[[  2.007  -4.164   5.039  -7.580   2.906  12.054 -18.317   7.894  -7.595
    5.864  -5.314 -11.947  -5.130  -1.526   3.976  10.684]
 [ 11.847  -8.261  14.184  -2.254  -7.337   0.056  11.580  10.297   9.606
   -0.433  11.150  10.369   2.480  -1.684  -3.119   3.785]
 [  0.443   0.202   5.804   7.628   3.601  -2.812  23.594   0.907   1.663
    1.530   9.542  -5.756  -1.283   3.560  -0.778  -6.093]
 [  5.973  -0.041   7.869  -4.709  -5.257  -1.358   4.198  -1.353  -1.933
    6.808  11.027  10.507  -1.219  -1.835  -3.062  -5.877]
 [  0.513  -2.867  -0.402   2.735   3.390   3.606   4.627  -1.490   2.923
   -4.153 -15.326  -0.294   3.349   2.392   1.191   1.258]
 [ -7.158  15.100  -0.135   0.294   2.521   6.282  -4.697  -4.616  -2.252
   10.126   0.603   6.454  -0.912   2.572  14.488   6.217]
 [  4.565   5.150  -6.263  -4.217   7.783  -2.658  -3.075   3.549   1.833
   -2.469 -12.187  -5.364   0.541   6.169  -2.770  -3.887]
 [  5.193   6.227  -5.179  -0.238  -2.457   0.594   5.131  -0.106  -0.747
   -5.660   1.720  -0.823 -10.470   2.473  -3.347   1.299]] gives 2.007

[[-0.85 -0.80  0.61 -1.84 -1.42 -0.82  2.46 -1.78  0.59 -0.09  1.30]
 [-0.53  1.40 -0.83  1.94  1.86  1.44 -1.89  1.97 -0.81 -0.11  0.85]
 [-0.64 -0.82  1.01  1.25  1.32 -0.84 -1.50  1.60  0.97 -0.10  0.90]
 [ 1.36  1.43 -0.92  1.45  1.36  1.44 -1.86  1.53 -0.86 -0.05 -1.50]
 [-2.16 -1.24  1.20 -0.44 -0.13 -1.24  1.00 -0.26  1.14 -0.13  2.87]
 [-0.44  1.77 -1.37  0.84  0.92  1.80 -0.47  0.75 -1.31 -0.10  0.87]
 [ 2.02  0.82 -0.65 -0.99 -0.84  0.80  0.88 -1.02 -0.59 -0.02 -2.28]
 [-0.26  0.95 -0.35  2.14  2.01  0.99 -2.34  2.25 -0.34 -0.10  0.46]
 [ 0.68 -0.41  0.46 -0.91 -0.70 -0.44  0.90 -0.79  0.46 -0.06 -0.68]] gives -0.85

[[ 0.18 -0.19 -0.14  0.07 -0.11  0.10  0.04]
 [-0.16  0.19  0.02 -0.17  0.17 -0.17 -0.13]
 [-0.15  0.04  0.00 -0.06 -0.08  0.16  0.14]
 [ 0.11  0.14  0.01 -0.01 -0.13 -0.14  0.13]
 [ 0.02 -0.14 -0.15 -0.01 -0.18  0.18 -0.01]
 [-0.20  0.11 -0.18 -0.05 -0.22  0.17  0.08]] gives 0.18

[[-1.414  1.574  0.966  1.137 -1.430 -0.809  1.361  1.498 -0.043  2.337
   1.563]
 [ 0.946 -0.393  0.654  0.605  0.941 -0.921  0.721 -0.351  0.055 -1.973
  -0.349]
 [ 0.725 -0.457 -1.233 -0.968  0.739  2.086 -1.399 -0.433  0.007  0.853
  -0.479]
 [-1.610  1.589 -1.701 -1.461 -1.677  1.391 -1.419  1.560  0.075 -2.291
   1.695]
 [ 0.704 -0.177  0.483  0.464  0.707 -0.583  0.533 -0.150  0.041 -1.263
  -0.154]
 [-1.201  1.315  0.082  0.325 -1.220  0.285  0.358  1.252 -0.027  1.960
   1.316]] gives -1.414

[[ 136.11 -179.68 -145.71 -157.46  -74.74   26.13   25.78   -2.74  130.15
    71.14   88.95 -220.50  -47.28]
 [-134.56 -155.13 -198.24  -45.80 -144.18  -65.82  -38.69  -16.12  118.78
   155.49  133.75  120.49  129.71]
 [ -59.00  102.79  -64.99   91.08   20.44  -69.46   99.80 -146.68   42.70
  -115.38 -116.39  134.04 -212.47]
 [ 148.97   62.41   -4.32  -17.14  -91.62  -92.09  -89.51 -122.44  134.81
   102.87  -10.49   45.02  133.70]
 [ -56.36  -57.85 -193.36  -59.23   18.21    6.22   92.32 -180.32  -80.37
    -8.13  105.17 -184.32  -74.78]
 [ 136.72 -200.89  146.40 -128.60   25.18 -192.93 -166.41  -92.33  -91.45
  -204.49   27.78 -163.21    3.42]] gives 136.11
---
[[ 8 74 53 66 65]
 [87 69 35 56 57]] out 8, 57

[[16 49 48 47  3 44]
 [39  7 33 37 58 18]
 [52 18 76 29 28 33]] out 16, 33

[[46 78 33 64 47 82 73]
 [22 47 45 72 56 50 77]] out 46, 77

[[ 254  423  202  647   64  383  190]
 [ 560 -439   30 -571  718 -185 -137]
 [-261  837  487  500 -311  675  872]] out 254, 872

[[185 511 248 681 313 110 738]
 [617 808 222 408 724 524 724]
 [787 192 374 158 617 254 161]] out 185, 161

[[240 104 141 163  36]
 [233 141 186 191 110]] out 240, 110
---
[[-71  53  55  22 -20 -35]
 [ 46 -18 -64   2  17  45]
 [-54  -4  11  42  13  30]] >> 11

[[ 37  -3 -28   8 -46 -76  62]
 [ 37   8 -30  51 -15 -74  23]
 [ 20   7 -11  12 -14 -40  24]] >> -11

[[-31  23 -25  15 -52  -7  -7]
 [ 40  21 -13 -52 -76   5 -77]
 [ 26 -23  18  -3  53  23   3]] >> 18

[[-21  16  41  46 -22 -35]
 [-17  -5  16   6 -28 -20]
 [ 28 -13  35  39 -56 -37]] >> 35

[[-14  53 -25 -18  76]
 [-34   9  -1  32  29]
 [-23  29 -19  -4  64]] >> -19

[[-56  61 -50 -14  35  36 -11]
 [-16  32  64 -23  43   1 -30]
 [-48  23 -78 -11  -1  32  -7]] >> -78

[[-17 -28  25  39 -23]
 [ -3  46  48  62 -18]
 [ 31 -18  53  -5  18]] >> 53

[[ 41 -25 -23  11  17 -42]
 [  2 -45  -4 -47   5 -73]
 [-10  34   5   8   1  38]] >> 5

[[ 56 -30  15 -55  36]
 [ 19  -1 -77  39 -68]
 [-53 -52  51  -9  63]] >> 51
---
[[4988, 5288, 4103, 7501, 5478], [4760, 4445, 5925, 2642, 4031], [8740, 5868, 2023, 7445, 5436]] yields 8740
[[54, 30, 37, 22, 46, 51], [40, 62, 49, 80, 47, 61]] yields 62
[620, -209, -944, 775, 561, -73] yields -209
[793, 176, 110, 411, 994, 8, 380] yields 110
[5, 8, 1, 6, 2, 3, 3] yields 1
[7, 28, 167, 213, 119] yields 7
[1245, 4326, 1483, 8270, 9563] yields 1245
[91, 219, 145, 20, 63, 5] yields 219
[42, 25, 86, 26, 94, 69, 69] yields 86
---
array([ 11,  -3,  48,  20, -41]) ==> -41
array([ 691,  958, -722,  251, -991, -450, -164]) ==> -164
array([-124, -964,  435, -246, -610, -227,  663]) ==> 663
array([942, 503,  73, 813]) ==> 813
array([-15,  33,  24, -41,  48]) ==> 48
array([-23,  30,   2, -25, -13]) ==> -13
---
[[ 44  47  37  41  28]
 [ 35 -12  48  25 -31]] | 37

[[ 39 -32  44  -8  11 -25]
 [-32  -1  -1  11  -9  30]
 [ 15 -20  10   1  36 -15]] | -1

[[2395 7206 1888 2046]
 [2678 5622 8120 4757]] | 1888

[[367 397 447 139 716]
 [ 52 628  62 655 236]
 [759 329 772  82 110]] | 62

[[596 190 578 893]
 [591 517 677 616]
 [574 621 455 536]] | 677

[[27 96 27 95]
 [27 98 27 98]
 [11 76 11 55]] | 27

[[ 94 127  48 100]
 [ 97 176  25  18]
 [121 198  36  60]] | 25

[[7 5 5 4 5]
 [7 7 2 4 2]
 [4 7 5 1 7]] | 2
---
[[-25, 59, -18, -76],
 [54, -19, 79, 0],
 [-78, -60, -34, -53]]
-18

[[38, 3, 20, 10, -29],
 [34, 32, -3, 13, 0],
 [57, 7, 25, 19, -44]]
20

[[41, 22, -64, -34],
 [19, -33, -3, -42],
 [-5, 5, -19, 30]]
-64

[[39, 27, -51, 11],
 [-35, -58, 37, 47],
 [-26, -36, 21, 31]]
-51

[[-26, -27, 22, 6, 3, 60, 67],
 [0, -17, 44, -10, 14, -10, 55],
 [-41, -59, 16, -41, -39, 20, 56]]
22

[[-19, 1, 11, -59],
 [-40, -14, -2, -33],
 [27, 48, -43, 2]]
11

[[-11, -14, -22, 30, 2, -3, -51],
 [0, 48, 34, -40, 48, -27, 17],
 [-40, 4, -21, 17, -57, 26, -22]]
-22

[[-5, -13, -37, 10],
 [-42, 23, 36, -57],
 [-26, -15, -24, 13]]
-37

[[58, -39, -9, -1],
 [18, -39, -36, 3],
 [-19, 24, 10, 23]]
-9

[[-21, -49, -34, -51, 16],
 [30, -29, 37, -34, -78],
 [10, -8, 6, 19, 63]]
-34
